Here is a tiny trained network, its code and every weight. The questions are about switching its units off for an input and a class, where a switched-off unit gives its printed mean instead of its output.

import numpy as np


def w(rows, s, z=0):
    codes = np.array(rows[::2]) - 128.0
    scale = np.full(codes.shape[1], s)
    scale[-1] = z or s
    return codes * scale


def f(y):
    return y / 2 * (1 + np.tanh(0.7978845608 * (y + 0.044715 * y**3)))


def log_softmax(a):
    a = a - a.max(-1, keepdims=True)
    return a - np.log(np.exp(a).sum(-1, keepdims=True))


def net(x, mask):
    res = np.array(x, float).reshape(1, 8) / 4 @ E
    y = f(res @ A[0][:, :-1].T + A[0][:, -1])
    res = res + np.where(mask, y, B[0][:, -1]) @ B[0][:, :-1]
    return log_softmax(res[-1] @ U[:, :-1].T + U[:, -1])


A, B = {}, {}
E = w([
[244,80,60,96,93],'x0',
[103,127,193,194,40],'x1',
[48,72,26,44,90],'x2',
[58,254,111,186,135],'x3',
[230,107,116,25,134],'x4',
[94,120,181,86,75],'x5',
[134,80,237,115,235],'x6',
[102,62,19,167,171],'x7',
],0.0057)
A[0] = w([
[151,93,125,134,165,161],'N0',
[198,124,122,166,69,254],'N1',
[74,202,197,192,177,171],'N2',
[168,89,199,98,230,145],'N3',
[107,73,89,200,139,145],'N4',
[153,128,185,132,177,164],'N5',
[83,99,169,96,100,254],'N6',
[145,252,55,89,122,75],'N7',
[20,91,133,98,170,224],'N8',
[111,168,183,178,137,145],'N9',
],0.016,0.0054)
B[0] = w([
[134,149,166,148,154,162],'N0',
[72,126,133,57,130,214],'N1',
[47,149,219,167,96,246],'N2',
[164,97,198,186,123,217],'N3',
[80,153,98,146,190,183],'N4',
[151,118,127,178,150,184],'N5',
[95,113,129,69,136,190],'N6',
[134,2,130,82,117,171],'N7',
[100,180,154,72,156,198],'N8',
[113,152,138,151,60,202],'N9',
],0.025,0.014)
U = w([
[131,7,2,178,178,200],'0',
[63,121,169,178,91,228],'1',
[198,157,87,245,74,33],'2',
[136,120,3,233,87,3],'3',
[74,135,62,39,138,237],'4',
[27,185,6,176,171,23],'5',
[136,148,150,215,180,14],'6',
],0.0074,0.0044)

Each question gives the input, the list of numbers given to net, and the class t.
The units are the neurons (one row each of A and B). Each row of codes is followed by its name. A weight is (code - 128) times the scale printed after its matrix; where a second scale follows, it is the last column's (A, B and U).
mask holds one flag per neuron, in row order. A switched-off neuron (its flag False) gives its mean, the last column of its row in B, instead of its output. The means were averaged over made-up inputs and are rounded, as every weight is.
A unit's drop is (log p(t) with every unit on - log p(t) with that unit switched off) / (log p(t) with every unit on - log p(t) with every unit switched off).
The circuit of an input: a set's keep is (log p(t) with only the set's units on - log p(t) with every unit switched off) / (log p(t) with every unit on - log p(t) with every unit switched off). Starting from all 10 units, units are removed one at a time, each time the one whose removal leaves the highest keep (on an exact tie, the one counted first), for as long as the keep stays at least 0.8.
circuit, biggest first: the units of the circuit, biggest drop first
unit that matters most: the unit with the biggest drop
k most important neurons: the k neurons with the biggest drops, biggest first
drop of u: that unit's drop, to one decimal
input [-8,-1,1,-7,8,4,-4,-4], class 4: 2 most important neurons	(N2, N6)
input [2,-4,-4,4,3,4,-8,3], class 0: circuit, biggest first	(N7, N2)
input [8,-8,7,3,-5,4,5,5], class 4: unit that matters most	N8
input [5,-2,6,6,6,5,-3,-5], class 4: 2 most important neurons	(N3, N5)
input [8,-7,-8,-2,0,-1,-2,4], class 6: 4 most important neurons	(N2, N0, N3, N6)
input [6,-1,0,-7,0,6,0,-2], class 4: 3 most important neurons	(N2, N1, N9)
input [4,0,-5,-5,1,-3,1,2], class 6: circuit, biggest first	(N2, N9, N3)
input [6,-1,-3,2,-5,7,-2,0], class 4: circuit, biggest first	(N2, N3)
input [6,-2,0,1,-8,-1,-8,1], class 0: circuit, biggest first	(N7, N2)
input [2,8,2,-8,4,-5,1,8], class 5: circuit, biggest first	(N4, N2)
input [-2,2,1,0,4,-8,-3,5], class 4: 2 most important neurons	(N3, N5)
input [6,-5,1,4,1,1,-4,-5], class 0: 3 most important neurons	(N7, N8, N2)
input [1,-6,4,3,-2,-3,1,-6], class 0: circuit, biggest first	(N2, N7)
input [1,0,5,-6,-7,-1,3,-2], class 4: circuit, biggest first	(N2)
input [4,-8,6,2,-8,0,-5,7], class 5: 4 most important neurons	(N4, N8, N1, N6)
input [7,-3,2,7,-8,3,-8,-7], class 0: 2 most important neurons	(N7, N8)
input [2,3,-1,6,-2,-6,4,6], class 5: 3 most important neurons	(N4, N3, N7)
input [3,4,-4,1,3,2,5,1], class 6: 2 most important neurons	(N2, N5)
input [2,8,5,8,1,-6,-1,6], class 5: 3 most important neurons	(N4, N3, N6)
input [-4,1,0,2,6,-3,-8,7], class 0: unit that matters most	N7
input [7,4,3,-6,-5,-5,2,1], class 5: drop of N7	0.2
input [8,-3,2,7,-8,2,-2,0], class 0: drop of N8	0.1
input [7,3,-4,-2,4,-6,8,-8], class 6: drop of N5	0.1
